Each name stands for a flat space through zero: a line, a plane or more. A row that begins with a name and a colon came from that space; any other row is followed by the name of the space it lies nearest, among the names in its block.
nb-sd: [ 39 -42 -30  48  -3   8 -12 -21   3 -39 -26  15  -4 -10  20 -13   2 -14
 -20  24 -14  18 -17  31  15  19 -15  15   4  10 -53 -13]
nt-pr: [  5  -4  -9  24  33 -25   5   0 -22   3   3   2  -4   8 -10  24   2  31
  11   2 -20   1 -25  22  25  15   5 -15  29  -1  12  12]
fr-ct: [ -7 -26  12 -25   2  30  25  -1 -13   0 -21  13  -3   7 -15  11  -1 -38
  -9 -30  12 -44   5 -15 -17   1 -24   3  -6   8 -20 -27]
fr-ct: [ 20 -28  -8  12  -5   1  12  10  28  -1 -12  21 -15  17   0  13  12   3
  -5  -8  -9 -67   3  -8 -11  -7  -8  -3  -5   2 -22 -12]
mj-rm: [ 29   0   3  56  28 -22 -19   8  11  10  -1  -1 -14 -14  -4   2   6  19
  -4  -3 -13  14 -14  27 -12  17  -2 -15 -11  -2  12  10]
fr-ct: [ 20  15 -14   8 -50 -26 -68  30  39   0 -30  10  25 -29  55 -36  37  35
  38   7 -18 -55  42 -43 -25  -6 -14 -33 -37 -42  15  23]
mj-rm: [ 25  -4 -16 -14 -20 -21  19  28  45  -9   1   4  -7  10 -14  -5  16  24
   2  23   0 -37 -13   2  20 -17  29   9  23  12 -16   4]
fr-ct: [ 12 -11 -20  27   3  -6  19   9  11  17  23  13 -18   3  -1  37  10  20
  10   2 -26 -63  -6 -24  -4 -19   5 -25  11  -4  12  16]
sr-zc: [-27  15 -16 -65 -46  33  26  -7  -5   6  32 -12  12 -30 -13  -8  -1 -55
 -17  27  35   3  -3 -57  21 -46  24  10  17  24   8  17]
mj-rm: [ 21   5 -46  55  21  -9  -7 -53  28  10  57   7  12 -42  22   4  32   4
 -22  32 -24  42 -22 -20 -28 -33  40 -26 -11  19  42  10]
mj-rm: [-10  24  47 -23  22  14   6  22 -35   2 -18 -25   8 -21 -27 -12 -23 -15
  18 -33  16  53   2  22 -21  24 -17   4 -10  -4  17 -12]
fr-ct: [ -7  20  -1   3 -17 -20 -30  -9  13  -1   8 -12   5  10  23 -28   0  27
   2  22  -1  36  11  19  15  12  13  14  -1 -11  -2  12]
mj-rm: [-17  16  21 -13  21   0   2 -34  -7  22  17 -17   9  -5 -11 -26   8  -7
 -16 -10  12  52  -7  25 -17  23  12  11   0  13  14 -18]
nb-sd: [-35  12  -6 -54 -30  20  21 -38  -5  21  37 -15  10  -5  -5 -24   9 -29
 -20  18  21  12  -1 -19  12  -9  24  19  23  20  -1  -2]
sr-zc: [ -5  13  14 -12  10 -22 -25  14 -38   2 -31 -11  21 -16  -2 -18   8  21
  29 -11  -4  13  -6  18  17  40 -15 -15  16 -17  13   9]
nt-pr: [ 26 -29 -49  22  -3 -38  -1 -21  46 -14   4  27   1  32  20   3  38  44
 -12  34 -26 -46 -17   7  27  -9  30  -1  25  10 -22  -3]
sr-zc: [-15  -9  -5 -29 -35  27  25 -12  18  14  23   2 -13  11  -3  -1   0 -30
 -21   8  16 -38  10 -28  -2 -22   7  17   3  13 -19  -4]
nb-sd: [ 13  28 -21   3 -15 -31 -23   4  36   6  24 -12   9 -29   0 -24  22  13
 -12  39  11  33 -16  -8  19 -23  42  -6   5  12  27  32]
sr-zc: [ -6 -11   4 -15 -12  17  40   8   9  22  21   3 -23  16 -19  21  -2  -7
  -3  -9  -1 -59   2 -17  -7 -12   2   3  13   7 -10  -4]
nt-pr: [-34  14   6 -31  13  12  12 -55 -32  32  35 -22  13 -21 -19 -24  11 -35
 -31   4  23  57 -23   9   8  17  19   9  24  29  17  -5]
nb-sd: [  8 -14 -22  10  -4  46  15 -20 -42 -27   5  -5   6 -54  -5   5 -22 -67
 -19  22  10  59 -24 -13  14 -14 -10   5   8  23 -12   6]
sr-zc: [-36 -11   5 -12   0   6 -25 -44  -8   6 -10  14  11  39  31  -9   4  -8
 -16 -16   5  -9  29  -4  -8  14 -18   9 -21 -10 -13 -22]
mj-rm: [ 36 -11 -25  10 -49  41  34  -7  39  26  43  -3 -11 -69   3 -19  31 -31
  -1  17 -17 -51  -1 -47 -54 -26   9 -12  -1  15  -4   0]
nb-sd: [ 45   0 -50  27 -28 -25  17  23  64 -21  34   5 -14  -7   3   9  12  38
   1  59 -19 -15 -21  -9  27 -47  51   2  24  13  -5  29]
fr-ct: [ 14 -14  -6 -36  -2  15  15  40  -9 -46 -47  14  18 -14 -18  15  -8 -34
   7  -6  20 -14  -8 -27  13 -30  -9  -3  -3  10  -9  -9]
nb-sd: [  2 -15  16 -21 -13  24   9  34   2 -15 -37  15  -1   8  -2  14 -10 -21
  14 -30   7 -55  25 -27 -24 -13 -31  -3 -25 -11 -15 -17]
mj-rm: [  5   6   0  12 -18  -8   1   2  46  30  32  -5 -28   7 -11  -8   8  -1
 -30  14  15 -20  -2  -1  -1 -13  22  10  -4  14  -2  15]
nb-sd: [-16   2 -25   3 -25 -52 -16 -41  51  14  38  -3 -20  79  20 -27  15  62
 -33  54  -2   3  -5  50  64  18  49  44  41   8 -37  12]
fr-ct: [ 50   7 -20  52   8 -47 -43  41  23 -35 -31   5   9 -20  18  -6   9  52
  28  22 -24  21 -11  22  15   3   5 -20  -6 -19   9  25]
mj-rm: [  9  10 -22  28  26  -9 -25  -5 -35 -10  -3   1  24 -51   7  13   7  -7
   9  10  -9  43 -22 -17   9  -8  -1 -37  -1  -1  42  26]
fr-ct: [ -6 -12 -35  33   3 -22  47  -6   9  10  63   5 -46  65  -7  61 -21  56
  -1  40 -34 -39 -21  16  59 -18  36  11  59   3 -14  31]
mj-rm: [ 34 -29   0 -14 -24  34  63  13  41 -31  -6  12  -4  16  11  -2   3  22
  38 -13 -40 -56  25   1 -59  -7  -6  22  -2  -7 -46 -58]
nt-pr: [-22  15  51   6  46   9  14  22 -54  36   0 -19 -22  -3 -45  30 -32 -15
   5 -47  13  15 -10  20  -9  27 -27 -13  -1  -4  29   8]
fr-ct: [-19  -7  19  -5  -3   6 -32 -10 -32  11 -34   5  10   5  21 -14   4  -6
  11 -29  -2 -23  24   0 -11  38 -42  -9 -15 -24  -8  -9]
nt-pr: [ 20   3   2   3   0   9  11  19  -3 -16  -8  -5   7 -28  -3  -3  -3   1
  22  -2 -11  13  -2   0 -17  -2  -4  -5  -2  -4   3  -5]
fr-ct: [ 21  -3  -8   9  -2 -13  -3  16  20 -24 -12   2  -1   5   1  -5  -2  15
   2  14  -2  11  -6  16  12  -4   9   9   2   2 -13   0]
nb-sd: [-10   9 -25  15  -4  13   5 -41 -31  32  49 -11   8 -49  11   0  17  -9
   4  18 -21  12 -14 -26  -5   1   9 -26  23   3  32  23]
nt-pr: [ 16   1 -17  22   3 -15  -1   1  15  -7  13   0  -7  -3  -1   4   1  13
  -8  23  -5  16 -16  10  16  -9  19   1   9   8   1  14]
nt-pr: [  2 -16  46   9  14  41  29  37 -33  28 -19  -1 -31 -12 -34  29 -24 -34
  15 -60   1 -59  11  -7 -45  21 -54 -14 -18 -11  -4 -12]
nt-pr: [  6   0 -10 -15 -49  31 -26   2  15 -29 -19   3  20 -32  34 -31  -2 -39
   0  13  13  12  31 -37 -20 -24 -15   9 -37  -8 -16  -4]
nt-pr: [ 16 -17 -14  17 -20  21   1   5  -5 -10  -7   7  -5 -22  12   4  -2 -17
   6   6 -11 -23   4 -17  -6  -4 -19  -6  -3  -5 -16   5]
nb-sd: [-27  20  13 -13  -9 -21 -47  -9   0  21  -6  -7   6  12  11 -25   6   1
 -17   1  25  15  13   3  18  14   0   2 -13  -8  11  17]
nb-sd: [ 45 -43  -6  11 -12  17   8  29  29 -47 -55  27  -3   4   7  -1   2 -14
   4 -11  -7 -47   9   2 -20  -4 -27  10 -21   0 -52 -34]
sr-zc: [ 31  -8   6  30   7 -15 -20  27  44 -22 -29  16  -5  14  12  -1   2  20
   3 -11  -6 -14  16   9 -28  -8  -7  -1 -39 -11  -9 -14]
nt-pr: [ -8 -28 -19   6  -4  13  36 -46  -6  39  41   3 -24   8 -13   7  19 -13
 -29  10  -9 -47 -23   2  12  15   8   5  41  24 -22  -3]
mj-rm: [ 33  -4  -4  53  40 -19 -23  21 -26 -20 -31   5   8 -30   3  16  -1  22
  26  -9 -26  25 -18  20  -4  19 -19 -31  -5 -15  19  10]
fr-ct: [-34  -2  10 -21   9  22  31 -27 -30  19  25  -7 -10  19 -17  16 -16 -23
 -16  -9  10   6  -5   1   8   4   0  13  17  12  -3  -8]
sr-zc: [  4   0  18  -1  20 -20   4  22  18   3 -17  11   0  31   0  13   8  41
  26 -30 -17 -41  16   6 -26   5  -5 -11 -12 -18   9 -18]
mj-rm: [ 47  12 -14  35  20 -26   6  11  36   5  20  -9   1 -47 -18 -11  28  23
   0  19 -14  28 -35  15 -16  -8  35 -18   7  18  28  10]
sr-zc: [  2 -21 -13  14  11  -4 -10  -5  28 -50 -25  31   4  60  32  24 -17  14
  -7   0  -7   0  24   2  -2 -27  -3  16 -33  -9 -24 -27]
sr-zc: [-26 -19  -8  -2  15  20  34 -27  -7   2  26  18 -13  46   1  47 -17 -11
 -16  -9  -5 -27   7 -19  -3 -26   2   6   0   6  -5 -15]
nb-sd: [ -8   0  23 -25  26  49  53   8 -48   3   3  -6  10 -38 -28  29 -16 -38
  27 -42  -6   1  -2 -28 -48  -9 -21 -19  -3   4  26 -24]
sr-zc: [ 28 -22 -10  50  25   2  17  20 -14 -21  -6   8 -25   3 -14  41 -25   3
   0   5 -16   3 -23  21  18  -2 -10  -4  11   4 -14  10]
sr-zc: [-23   2  -2 -26 -12  15  31 -19 -12  25  34  -9  -7   2 -12   4   1 -11
  -6   5   3 -16  -5 -13   7  -3  11   6  26  11   1   3]
nt-pr: [-11  26  11 -21  -8   0 -23  -1  14 -10  -2 -11  16 -11   4 -27  -6 -18
 -14   7  29  58  11  -4  -5 -15  13  13 -27   5  14   0]
[-12  14 -10 -14 -12 -12 -13 -19  21  -3  17  -5   9   9  10 -20   5   2
 -18  24  14  34   1   1  15 -13  27  15  -1   9   3   5]  nt-pr
[  6  -2  24  21  22  -9 -36  14  12  13 -33  15   3  -1   9   1  13   0
   3 -42   2 -29  23 -10 -47   8 -28 -26 -51 -18  20 -11]  sr-zc
[  0  25  -2 -10  18  13   4 -18 -27  -5  20 -25  21 -64 -24 -18  -4 -44
 -19  17  24 103 -34   2   5  -9  22  -1   6  30  32   9]  nb-sd
[ -8   8   0 -16 -11   2  -5  11 -17 -10  -9  -4  10  -4   6  -1  -8   3
  18   3   0   5   7  -8  12   0  -6  -1   5 -11   2   8]  fr-ct
[ 35 -38 -17  61  32 -29 -15  31 -14 -17 -45  32 -15  19   5  46   4  37
  21 -14 -36 -68 -14  13  19  18 -32 -33   8 -20 -12  11]  fr-ct
[ 16  -9 -45   3 -15  -9   0  10   6 -28  -2  18  14 -12  16  21  11   8
  12  30 -14 -26 -10 -37  27 -37  14 -19  14   0   6  21]  mj-rm
[ 20   4 -28  13  -2 -23 -15   6   4   5   6  -1   7 -38  -7  -5  25   1
  -6  27   1  -1 -30 -12  26  -9  19 -22  19  12  19  32]  mj-rm
[-16   8  16 -22  -5 -20 -43 -25  12  11 -21  -6  16  11   8 -52  21  -5
 -27  -2  29  28   7  25   7  31   2  18 -12   5 -10 -12]  nb-sd
[-22  -3  22 -20 -12  22  -5  -1  -9  15 -11   2  -5   9   1  -3  -8 -30
  -8 -25  18 -25  24 -17 -18   4 -25   4 -22  -6  -7  -9]  nt-pr
[ 36 -14 -18  31   3  -9 -23  17  24 -28 -27  16   5 -19   9  -1  10  -5
  -7   9  -1  -2  -6  -5  -4 -15  -4 -11 -22   3  -5   3]  nt-pr
[  1   1   4 -19 -14  16   4  28 -27 -11 -21  -3   8 -25  -6   4 -10 -17
  22  -7   4 -12   3 -20   5  -3 -19 -10   4  -8   1   9]  mj-rm
[ 23 -19   0   7  15  -1 -10  14   0 -18 -43  17  15 -15   3   0  16  -5
  11 -22  -7 -24   0  -5 -22   6 -21 -18 -18  -4  -2 -19]  nt-pr
[  8   4 -13 -15 -38  23   8   0  47  -2  24   0  -4 -21   1 -15   4 -40
 -29  22  25   0   8 -37 -16 -48  21  14 -23  21  -5   3]  sr-zc
[ -4  17   1 -11 -37  21  24 -16  41  44  58 -12 -10 -19   8 -18  20   1
   3   4 -10 -34  22 -35 -53 -20  20  -1  -9   1  15  -2]  fr-ct
[ 17 -14  -9  -9  -4  33  45 -10 -36  -3   6  -8  14 -50  -5  -5  11  -8
  35  -5 -33  -9 -14  -5 -25  19 -12 -11  33   2  -6 -19]  nt-pr
[-14 -21   7 -23  12  39  54 -36 -32   0  12  -3   2   5 -12   5  -7 -24
   0 -16 -10   5  -7  12 -18  18  -9  17  23  14 -23 -41]  nb-sd
[ 20 -17 -10   5 -34  40  26   6  -3  -6   6  -1  -7 -34   8  -3  -3 -22
  17   5 -18 -30   8 -21 -24  -5 -18   0   4  -3 -23  -5]  nt-pr
[ 22  19  -5 -22 -11 -13   0  54 -17 -26 -24 -16  17 -45 -22  -8  -4   5
  31  18   7  23 -23  -2  35  -6   8 -10  26   0  13  28]  sr-zc
[ -2  -5   9  37  48 -19 -13  -9  -5 -27 -16  13   1  50  18  26 -22  38
   8 -17 -20  37  10  38  -7  11  -8   4 -21 -17   1 -21]  mj-rm
[ -5  33  17 -31  -9 -37 -21  36  46   8  -5  -7   5  18 -11 -17  10  26
  -1   1  27  -3  11  -4   6 -19  28   3 -16  -2  24  12]  nb-sd
[ 36   6 -27  32  15 -30  -9  28  24 -19   1   8   4 -24  -6  19  10  20
   4  23  -8   9 -25 -10  13 -33  25 -24   0   7  27  26]  fr-ct
[ 46 -16 -11  44  11 -38 -16  22  49 -22 -25  16  -9  21  10  -5  17  51
   7   8 -23 -20  -5  35  -2  10   7   0  -6  -7 -20  -8]  nb-sd
[-14   1  52 -13  39 -17   4  26  -1  10 -36   6  -5  58 -14  14  -8  39
  25 -61  -5 -35  25  30 -32  31 -24   0 -20 -24   3 -35]  nb-sd
[-49  23  -2 -49 -35   2 -11  -7 -33  -9   7 -14  14  27  19  -7 -25   6
  13  21  13  25  20 -10  50  -1   4  21  22 -16  -5  20]  fr-ct
[-58  23  34 -29  14  34  -8 -45 -50  24  17 -18  13  -2   3 -10 -23 -46
 -17 -27  26  64  20  -6 -22  13 -17  10 -23  -1  22 -14]  mj-rm

Rows lie near named flat spaces through zero. A row that begins with a name and a colon came from that space; any other row is followed by the name of its block's space that it lies nearest.
qg_zm: [  3  17  -1  11 -10  -5  -1 -16 -26  -9   5   1  -4  17 -28  28  -5 -22
  -9  11  17  -2 -24  18  -3  -7   5  -6   7   6  15  -4]
mc_gq: [  3 -24 -25   0 -26 -12  19  32  24 -14   4 -15  19   5 -10 -47  31  26
  16   1  29  36  58 -82 -22 -20  10   4 -13  22  -2  23]
mc_gq: [ 22  -9 -25  -6  27  -2  25   9   1 -10  -6 -25  17  15   4 -47  24  26
   7  10  34  17  30 -17  11  -4 -16 -18 -19   3 -25  19]
pp_cm: [-12 -20 -17  16 -20   2  10  27  51   1 -23  37  -7 -18 -16 -20   3  37
   1   5  17  -6  53 -26   3   0  27 -28   2  16 -20  21]
pp_cm: [ 12  22  24 -28 -16 -13   6 -16  15  27  -2   7  -3   2  19  39 -12 -18
  -3   1 -34 -14 -12 -14 -25  25  33  20  -4   5 -15 -28]
mc_gq: [ 17  -7 -17   8  41 -22  12   4  -9 -11  43 -38  -8   6  -3 -10  22 -13
 -18   0  23  39 -39 -45 -11   1 -41  12   5  -4  27  31]
mc_gq: [-26  18  22   2 -27  16 -34 -12  13  15 -38  44  26 -19   6  31 -19 -23
   4   1 -31 -46  -4  23   3 -13  48  14  20 -20  -9  -7]
pp_cm: [ 16  23 -16 -12  -1 -14   5 -27   3  -4 -11 -21  29  22   7  22   8 -17
  12   4 -13   6 -28 -17  -2   7  29   0  -3   8 -27   3]
pp_cm: [  3   1  -3 -11   3  -9  11  14   2  -1  18   4 -26   9  -2 -19  -5  11
  -8   5   4  11  28  -5  -3  16 -14   7 -23   9  -7  18]
pp_cm: [  0  -2  14   9 -11  22  -1  18  22  23 -15   2 -11  -9  25   1   6  10
  -4  10  40 -10  23 -14 -22 -14   7 -24  -7   3 -10 -12]
dm_rh: [ -1 -14 -14   6   4  21 -16 -19 -46 -33  -8 -23  36  15  -8 -14  16 -17
  24 -22 -13   4 -22  43  31 -36 -22  11  16 -18  17 -11]
dm_rh: [ 13   0 -24  15   0  -1   7  24  45 -15  -5 -15 -29  15   8 -14   3 -37
 -39  -6  15  13  12 -55 -17  11  -5  13 -12  -7 -30  51]
pp_cm: [ -2 -18  28  19  -3  -5  19  -8 -33  49  -7 -11  20 -27  -9 -27  13  37
   1  20  27 -18  14 -10 -13 -16 -10 -39 -15   4  -1 -46]
qg_zm: [-11  14  25  -5 -42 -19  -5 -11 -26  -7  17  36 -22   5 -50  45 -30 -42
 -23  -2 -35 -14 -13  19 -14   9  19  42  19   1  42 -22]
pp_cm: [ 11  15  14 -32   9  -8  -2  -7 -35 -11  45 -14 -31  26   9  16 -12 -30
  -8 -10 -26  19 -21  23  -9  16 -33  49 -11  -3  27  -4]
pp_cm: [ 19  -5  16 -23  14 -11  27   7   1  26  20   8 -25   1   9 -16   5  15
 -14   9   3   0  26 -10 -14  17 -16   9 -21   3  -8  -6]
dm_rh: [ 29   1 -20 -29  29  -8  22  27  36 -37   3  -4 -11  16   3 -13  -1   4
  -8  -3  13  23  24 -12   7  26  -4  18   9  -3   3  20]
dm_rh: [-10  -4 -17  20   0  11 -10   0 -15 -19  -9 -18   2   8  -6 -18  -2   1
   4  -6   7   5  -1  20  19  -8 -16 -17  -8  -1  -8  12]
qg_zm: [ 49  -1  19 -46  11  36  27   5 -17  19   5 -27  -6  38  56 -16  36   7
  17   7  51   6  39  16 -24 -28 -25   3 -29   0 -14 -40]
qg_zm: [-12  -4  -5   4  -7   4  -8  15  40  -5  -9  10  -8 -18  10  14 -12  24
  12  -7  -4   4   4  -6   2  14  19 -20  12  13   1  -3]
mc_gq: [ -8  46   5   7  12   5 -29 -17 -32  -9 -10 -25   6  21  12  11 -28 -52
 -21  10  -3 -15 -34  31   6   6  -9  16 -19 -25 -17  22]
qg_zm: [-17  -3 -33  28 -22  -5 -16   8  26 -39 -15  -5  -7   5 -22  -1 -15 -29
 -13 -21 -26   9  -8 -20  13  10  11   8   8  -1 -12  40]
qg_zm: [ 16 -11  10  -5 -18  50  -6  16 -36 -15  25 -18 -41  40  23  -2  22 -27
   1 -12  51  17  18  34 -20 -49 -48  14 -11  -1  30 -16]
dm_rh: [  1  31  16 -19  10 -11  -6  17  29  32  21   3 -19   1  43   3  -2 -18
 -22  21  13   4  11 -58 -42  13   5  31 -29  -5 -20  43]
mc_gq: [  5  -9  11   1  14 -19  14  -9   5  24  10  -8   7 -25   2  13   4  28
   6   3  -6   4 -25 -19  -8  16   3 -21  10  11  11 -31]
pp_cm: [ 48  -2  -4 -40  18 -16  51  -2   5  23  27  -3 -20  30  11 -12  33  17
  -3  16  25  18  29 -30 -22  10  -9   3 -28  20 -23   1]
mc_gq: [ -8 -19 -14  21   3   0  -1  28  18 -16 -12 -29  16 -17   2 -40   4  11
  -3  -8  16  16  18 -42   0  -4 -11  -6   0  -7   1  13]
mc_gq: [ -1  11  -2   1  10   5  -9 -23  -9  12   9  31  -7   7  -5  27   7 -10
   0   8  -3 -14 -26  30   9 -10   4  -3   8  -2  -2  17]
dm_rh: [  6  11 -21 -20  21 -15   4  -7  18 -29  -8  -1  24   0  -6  16 -10  27
  28  -2 -16  13 -16  18  28  27  23 -13  21  12   4  -3]
dm_rh: [-13  21 -14  29   5   9 -16   5  10   3  -9 -10 -26   9  13  -4 -13 -12
 -21  12  24  -4  -5   2   1   8 -10 -26 -29   0 -38  44]
qg_zm: [-57   2  37  40   3 -10 -33   2 -39  41  21  27 -16 -49 -18 -15 -31   9
 -26  17 -12 -29 -12  17   0   1 -28  -2 -12 -17  24  14]
qg_zm: [-22  18 -13  -2 -14 -10 -27 -15 -14 -16 -10   6  23  14  -8 -17 -14 -46
  -6 -10 -60 -11  -2  -3  16   1  10  52 -17 -22 -29  51]
dm_rh: [ 32 -34 -18  -3 -16   5  36  22  68 -42 -32   2 -36  -3 -19  25 -17  10
 -10 -36 -15   7  12   9  14  44  22 -25  41  17   4 -52]
mc_gq: [ 17  -5 -22  -9   3 -29  23  -2  -4  -2  25 -25  22  15 -10 -19  33  10
  12   9  16  36   4 -65 -19  -9   1   7 -12  19   0  21]
qg_zm: [-26  17   6  40   2 -16 -16 -34 -26  20   2  11  -3 -20 -32  43 -21   4
  -7  16  -5 -19 -62  32  12  11   9 -45  12  10   8  -8]
pp_cm: [ 28   1  19 -17  33 -19  24 -33 -20  40  -1 -24  32  -9  16  -2  17  -4
  -5   6 -20 -15 -32 -13  -6  10  -4   4  -4 -16 -17 -33]
mc_gq: [ 28  17 -17 -34  -5   9   0 -11 -31 -11  36 -38  23  60  32  -5  52 -33
  27   5  33  42   0 -40 -32 -51 -11  42 -25   8   0  31]
mc_gq: [-15  13 -10   6 -21 -24   7 -28  -3  13 -32  29  29  -5 -36   0 -15  22
  12  16 -32 -27  13  13  23  18  47 -28 -12  16 -43   2]
dm_rh: [ 31   3  -8 -39  19   2  14  24  12 -41  -2 -24  25  21  13 -18  10  -9
   8  -6  19  25  24 -18  -3  -2  -2  38  14 -13  21  -3]
pp_cm: [-12  -7  -7  15 -31   7 -12   1  26 -12 -19  23   1  -7 -15  24  -5 -13
   1 -13 -16  -9  -3  -4   1  -7  31   0  24   3   4  -1]
qg_zm: [ 15  57  -7   1  21 -13   6  -9 -15  -7  -7 -11  12  29 -14  26  -9  -8
 -12  51  73   0 -14   7  -8   4  19 -31 -10   9  -7  19]
pp_cm: [ 13  26   3 -20  16  26 -10  11   9  -6   3  -7  -9  21  41  19   3   1
  11  14  48   9   3  19 -10 -11  -2  -7  -4   2   2   5]
dm_rh: [-14  26   3   8 -28   3 -23  -7   0 -14  -9  -2  22   1  -7  52 -11  -6
  21   9  18   4 -29   1 -13 -13  40 -15  24  16  28 -20]
dm_rh: [-17  -4  -5  17  -4 -17   0 -25 -12  13   2  27   7 -17 -34  18  -3  24
  11   7 -20 -11 -23  19  18   6  16 -30  11  16   2  -5]
dm_rh: [ 12  32  14  -9   1 -18  17  -6   9  17 -26  10  31  -6 -14  26 -10  22
   3  41  42 -17   7  -8 -13  11  49 -35   7  13  -4 -28]
pp_cm: [ 16  36 -13   1  -8   2  -2 -32 -19  -3 -16 -31  29  35   6  33  11 -22
  14  18  28   2 -33   2  -8 -14  26 -24  -9  12 -24  -5]
qg_zm: [ -8  19 -13   0  17 -10  -8   0   2  -4 -10  -1  32   0  -1 -15   0  10
   7  19  13   0   5 -12  10  -1  13  -5  -7  -4 -15  33]
mc_gq: [ 32  35 -10 -35  -1 -35  32  11 -19 -30  17 -23 -17  54 -25 -23 -15 -35
 -32  20  13  21  39 -23 -15  32  -7  45 -40   4 -16  30]
dm_rh: [  3  13  -9 -18  21 -15  -1  -2  -7 -11  16   4  22   7  -5  -5   9   2
   9  11   4  13  -3 -10   4  -4   2  20   5  -3  12  26]
mc_gq: [  1  37 -14 -18 -29 -13  -6 -38 -35   2  -5  -9  42  42  -4   8  12 -21
  27  17 -14   1  -1  -8  -6 -18  34  14 -32  15 -37  20]
qg_zm: [ 22   3  34 -40  43 -17  28 -11  -8  59   1  -3  23 -19  37 -33   9  31
   0  20 -15 -21  19 -11  -7  21  -8   9 -28 -16 -32 -24]
qg_zm: [ 22  27  17 -20  38  -9  16 -24 -30  41  -4 -20  22  11  27 -18   8   2
  -7  30  14 -18  -2   7  -3   7 -10  -6 -37 -14 -41  -2]
[-22 -20  -7  13 -30  23 -20  -1   4 -13 -13  27  -5  -5  -9   4  -2  -1
  15 -23 -27 -10   8  30  19 -18   8   0  14   1   3  -1]  mc_gq
[ 19 -16   4 -22  34  10   5   0 -21   5  30 -17 -11  12  31 -30  23 -14
  -5 -16 -12  12  -2   6   2 -10 -51  39 -13 -22   3  12]  qg_zm
[ 31  13  -2 -26  33 -10  20 -10 -28 -10  25  -3  18  23 -12  11  24   3
   8  22  44  17 -14   8  -3 -16  -8   6  15   1  33  -3]  qg_zm
[ -4 -13  32   1  27   9   2  26  -7  31  30   0 -41 -24  25 -20  -4  20
 -21   6  25  -1  11   4 -16   5 -49   0 -12 -10  23  -9]  qg_zm
[ 17  27   5 -15   4 -20  17   4 -13  14  29 -30 -11  24  11   1   7   1
  -6  28  42  25   7 -40 -36   7  -6  -1 -34  20  -3   8]  mc_gq
[-20  35 -20  40   6   7 -25 -32 -16  -6 -31   1  13   6 -17  34 -20   5
   8  23  23 -20 -46  56  31   1  21 -68   1  10 -27  14]  dm_rh
[-14   8 -30   4   8  21 -26  33  21 -42   1  -6   4  15  18 -20   6   2
  14   0  38  27  21 -10   7 -22  -8   7   0  -2   6  58]  qg_zm
[ -1  19  23 -21 -17  21 -11  -7 -23  22  -8   0   2  18  32  -6  -2 -13
   8   7  -2 -19  25  23 -11 -15   1  17 -33  -7 -25 -10]  qg_zm
[ -7 -18   9   3 -17  32 -21   0 -39  -9  -9 -48  27   8  31 -36  13 -22
  19 -28 -13   5   6   8  -1 -39 -31  26 -14 -22   4 -24]  dm_rh
[-28  16 -15 -35 -19  -7 -35   2  34 -33  -5  39  30  -1   8  16 -17  -7
  35 -19 -72   4   9  -1  19   9  47  55  19  -3   0  38]  qg_zm
[  8 -11  -2   7  -6  18   2  -2 -37 -20 -23 -28  34  12 -11 -26  11  -6
  11  -4  22  -2  12  22  13 -31 -12  -5   4 -12   9 -28]  dm_rh
[ 24 -14 -21 -19   0 -30  40  14   8 -16   6 -17  11  14 -24 -39  15  21
   3   3   6  27  41 -47  -4  14   1   7 -14  16  -8   6]  mc_gq
[  0   7 -10   9  21 -17   3   2  11  -6  -9  14  11  -7 -22  -9  -5 -13
 -24  11   0 -10  -4 -14  11  11   6   8   9 -17  -7  34]  mc_gq
[ -1 -22 -14 -12 -36 -29  17 -12   8 -13   1  27  18  -2 -45   3   7   4
  16 -17 -55   6  14 -25   6   5  35  25  18  17   7  -7]  mc_gq
[-34  -1  -3  23 -29  12 -35   5 -19 -15  23  -4 -14   2  -3  11  -4 -11
  12 -11   0  17 -15   3  -7 -25 -13   7   0  10  30  16]  dm_rh
[ 20   7 -21 -18   8  15  -3   0  36 -19  -9  -5  18  17  28  24  22  -5
  23  -6  15  15 -11 -14  -2 -13  23   0  20   4  -5  10]  pp_cm
[  1  -2   1  -7 -11  12  -9   1  -8 -11   7  -8  -3  12  10   3   5 -17
   6 -12  -6   8  -2   4  -5 -13  -7  20   1  -3  10  -3]  mc_gq
[-26 -22  -6  10 -52  13 -26  -2  -2 -32  10  39 -29   4 -33  25 -13 -35
   1 -40 -59  -1  -6  29  12 -12   5  39  27   2  31   4]  mc_gq
[  8  54 -18 -14  29   7  -5  21   8 -17 -17 -11  41  27  18 -11   8  29
  21  59 108  14  34 -10  -6 -21  25 -35 -17   9 -13  43]  qg_zm
[ 10 -13   0 -13  -8  -8  21  21  27 -16  -4   2  -9  -8 -11   1 -10  27
   6  -7   3  12  26  -8  -1  22  12  -8  14  16  16 -30]  dm_rh
